Below are the code and all the weights of a small trained network. Each question names an input and a class and asks about switching units off, where a switched-off unit gives its printed mean instead of its output.

import numpy as np


def w(rows, s, z=0):
    codes = np.array(rows[::2]) - 128.0
    scale = np.full(codes.shape[1], s)
    scale[-1] = z or s
    return codes * scale


def f(y):
    return y / 2 * (1 + np.tanh(0.7978845608 * (y + 0.044715 * y**3)))


def log_softmax(a):
    a = a - a.max(-1, keepdims=True)
    return a - np.log(np.exp(a).sum(-1, keepdims=True))


def net(x, mask):
    res = np.array(x, float).reshape(1, 3) / 4 @ E
    y = f(res @ A[0][:, :-1].T + A[0][:, -1])
    res = res + np.where(mask, y, B[0][:, -1]) @ B[0][:, :-1]
    return log_softmax(res[-1] @ U[:, :-1].T + U[:, -1])


A, B = {}, {}
E = w([
[132,169,62,65,152,205,184,96,202],'x0',
[67,93,142,164,83,81,196,4,100],'x1',
[57,91,92,33,116,94,142,156,131],'x2',
],0.012)
A[0] = w([
[159,154,144,188,112,101,156,81,100,140],'neuron 1',
[113,98,176,209,120,88,157,71,158,152],'neuron 2',
[32,50,27,89,86,135,188,99,158,208],'neuron 3',
[158,124,173,163,125,59,2,203,63,254],'neuron 4',
[180,119,193,223,66,116,127,46,102,205],'neuron 5',
[66,110,101,131,80,120,194,37,142,160],'neuron 6',
],0.008,0.0041)
B[0] = w([
[217,187,125,224,58,113,101,140,68,178],'neuron 1',
[184,132,80,162,94,39,227,114,123,202],'neuron 2',
[90,207,73,59,89,94,190,107,201,236],'neuron 3',
[71,55,254,43,246,108,126,156,199,252],'neuron 4',
[248,128,150,208,152,125,98,90,51,229],'neuron 5',
[48,42,51,218,106,112,193,62,119,230],'neuron 6',
],0.0072,0.013)
U = w([
[212,86,216,176,152,32,91,164,68,167],'0',
[221,228,2,23,200,207,102,215,215,253],'1',
[54,39,255,64,200,83,57,209,124,209],'2',
[165,230,84,187,55,195,104,94,146,24],'3',
[135,95,34,202,101,66,205,71,109,28],'4',
[43,108,17,38,10,75,218,73,107,152],'5',
[221,117,80,208,54,172,127,83,65,20],'6',
],0.0074,0.0043)

Each question gives the input, the list of numbers given to net, and the class t.
The units are the neurons (one row each of A and B). Each row of codes is followed by its name. A weight is (code - 128) times the scale printed after its matrix; where a second scale follows, it is the last column's (A, B and U).
mask holds one flag per neuron, in row order. A switched-off neuron (its flag False) gives its mean, the last column of its row in B, instead of its output. The means were averaged over made-up inputs and are rounded, as every weight is.
A unit's drop is (log p(t) with every unit on - log p(t) with that unit switched off) / (log p(t) with every unit on - log p(t) with every unit switched off).
The circuit of an input: a set's keep is (log p(t) with only the set's units on - log p(t) with every unit switched off) / (log p(t) with every unit on - log p(t) with every unit switched off). Starting from all 6 units, units are removed one at a time, each time the one whose removal leaves the highest keep (on an exact tie, the one counted first), for as long as the keep stays at least 0.8.
circuit, biggest first: the units of the circuit, biggest drop first
unit that matters most: the unit with the biggest drop
k most important neurons: the k neurons with the biggest drops, biggest first
drop of u: that unit's drop, to one decimal
input [0,4,-8], class 6: circuit, biggest first -> neuron 4; neuron 5
input [-6,8,-6], class 6: unit that matters most -> neuron 5
input [1,-2,3], class 1: 3 most important neurons -> neuron 6; neuron 4; neuron 2
input [-8,6,6], class 4: circuit, biggest first -> neuron 5; neuron 6
input [1,4,-4], class 6: circuit, biggest first -> neuron 5; neuron 4
input [4,5,-6], class 6: 3 most important neurons -> neuron 5; neuron 1; neuron 4
input [-6,-5,-8], class 2: 2 most important neurons -> neuron 4; neuron 2
input [3,-1,1], class 1: 2 most important neurons -> neuron 6; neuron 2
input [-3,5,-4], class 6: 2 most important neurons -> neuron 5; neuron 1
input [1,-2,4], class 1: 3 most important neurons -> neuron 6; neuron 4; neuron 2
input [-8,-6,-2], class 2: drop of neuron 6 -> 0.0
input [-8,-8,-3], class 2: drop of neuron 4 -> 0.1
input [0,-4,-3], class 2: drop of neuron 5 -> 0.1
input [-2,-7,0], class 2: most important neuron -> neuron 4
